Below is a small trained network, with its code and all its weights. Each question gives an input and a class and asks what happens when units are switched off, that is, made to give their printed mean instead of their output.

import numpy as np


def w(rows, s, z=0):
    codes = np.array(rows[::2]) - 128.0
    scale = np.full(codes.shape[1], s)
    scale[-1] = z or s
    return codes * scale


def f(y):
    return np.maximum(y, 0)


def log_softmax(a):
    a = a - a.max(-1, keepdims=True)
    return a - np.log(np.exp(a).sum(-1, keepdims=True))


def net(x, mask):
    res = np.array(x, float).reshape(1, 4) / 4 @ E
    y = f(res @ A[0][:, :-1].T + A[0][:, -1])
    res = res + np.where(mask, y, B[0][:, -1]) @ B[0][:, :-1]
    return log_softmax(res[-1] @ U[:, :-1].T + U[:, -1])


A, B = {}, {}
E = w([
[175,62,33,130,164,91,101,7,231,150],'x0',
[82,195,89,174,71,204,142,45,112,69],'x1',
[20,70,164,43,115,156,122,91,199,174],'x2',
[134,183,111,5,110,100,234,116,132,121],'x3',
],0.012)
A[0] = w([
[75,182,57,181,82,220,146,20,154,36,25],'n0',
[94,93,171,254,172,115,46,120,180,109,122],'n1',
[228,203,47,174,172,104,120,153,118,51,10],'n2',
[142,218,79,37,77,48,154,113,150,116,107],'n3',
[150,108,33,133,144,71,101,14,198,178,3],'n4',
[48,140,250,105,131,117,121,128,186,74,173],'n5',
[136,94,145,174,124,188,58,144,147,136,143],'n6',
[163,69,117,92,216,88,117,167,182,137,83],'n7',
[140,108,138,115,99,63,100,171,113,101,78],'n8',
[162,116,105,65,139,106,212,105,152,78,110],'n9',
[20,41,134,87,146,167,118,49,200,144,47],'n10',
],0.0087,0.0016)
B[0] = w([
[105,73,190,151,190,110,207,169,145,189,246],'n0',
[126,86,81,12,129,143,123,145,182,75,209],'n1',
[207,95,141,201,53,98,81,63,128,124,217],'n2',
[169,118,56,57,121,131,155,147,144,93,212],'n3',
[37,215,90,194,123,182,80,167,51,136,251],'n4',
[137,143,130,162,74,100,65,62,73,125,188],'n5',
[99,119,84,114,130,189,176,179,161,67,180],'n6',
[64,122,143,161,114,113,209,128,147,206,193],'n7',
[115,160,182,154,152,109,180,82,110,183,156],'n8',
[177,129,109,51,115,171,143,142,174,84,196],'n9',
[188,109,173,140,132,84,71,67,113,107,238],'n10',
],0.011,0.017)
U = w([
[136,88,95,56,124,126,121,149,188,67,180],'0',
[175,93,157,160,94,62,63,23,125,137,28],'1',
[99,91,188,155,157,89,202,148,168,254,30],'2',
[79,221,137,150,104,148,89,178,23,126,251],'3',
],0.015,0.0015)

Each question gives the input, the list of numbers given to net, and the class t.
The units are the neurons (one row each of A and B). Each row of codes is followed by its name. A weight is (code - 128) times the scale printed after its matrix; where a second scale follows, it is the last column's (A, B and U).
mask holds one flag per neuron, in row order. A switched-off neuron (its flag False) gives its mean, the last column of its row in B, instead of its output. The means were averaged over made-up inputs and are rounded, as every weight is.
A unit's drop is (log p(t) with every unit on - log p(t) with that unit switched off) / (log p(t) with every unit on - log p(t) with every unit switched off).
The circuit of an input: a set's keep is (log p(t) with only the set's units on - log p(t) with every unit switched off) / (log p(t) with every unit on - log p(t) with every unit switched off). Starting from all 11 units, units are removed one at a time, each time the one whose removal leaves the highest keep (on an exact tie, the one counted first), for as long as the keep stays at least 0.8.
units of the circuit, in order: the units of the circuit, biggest drop first
unit that matters most: the unit with the biggest drop
k most important neurons: the k neurons with the biggest drops, biggest first
drop of u: that unit's drop, to one decimal
input [3,-6,-5,5], class 2: unit that matters most : n7
input [-3,-8,-4,-8], class 0: 3 most important neurons : [n1 n0 n6]
input [0,-5,6,-7], class 0: 2 most important neurons : [n1 n6]
input [-2,3,-6,0], class 1: 2 most important neurons : [n2 n4]
input [-4,6,2,-6], class 0: 2 most important neurons : [n1 n4]
input [0,0,-4,-5], class 0: 3 most important neurons : [n1 n10 n6]
input [1,2,8,7], class 1: 3 most important neurons : [n10 n5 n1]
input [-5,5,5,6], class 0: 4 most important neurons : [n4 n2 n3 n7]
input [-1,-4,-6,5], class 1: 3 most important neurons : [n2 n1 n0]
input [0,-5,7,-6], class 1: 3 most important neurons : [n10 n5 n3]
input [-1,8,7,-2], class 2: 2 most important neurons : [n0 n2]
input [1,6,5,5], class 2: 4 most important neurons : [n0 n1 n2 n6]
input [6,-5,4,-4], class 3: 3 most important neurons : [n4 n0 n2]
input [-2,7,7,-1], class 1: 3 most important neurons : [n10 n5 n7]
input [-3,5,-5,6], class 0: units of the circuit, in order : [n4]
input [-2,2,4,-7], class 0: drop of n1 : 0.1
input [5,4,-4,5], class 0: drop of n7 : 0.4
input [8,4,4,1], class 3: drop of n4 : 1.7
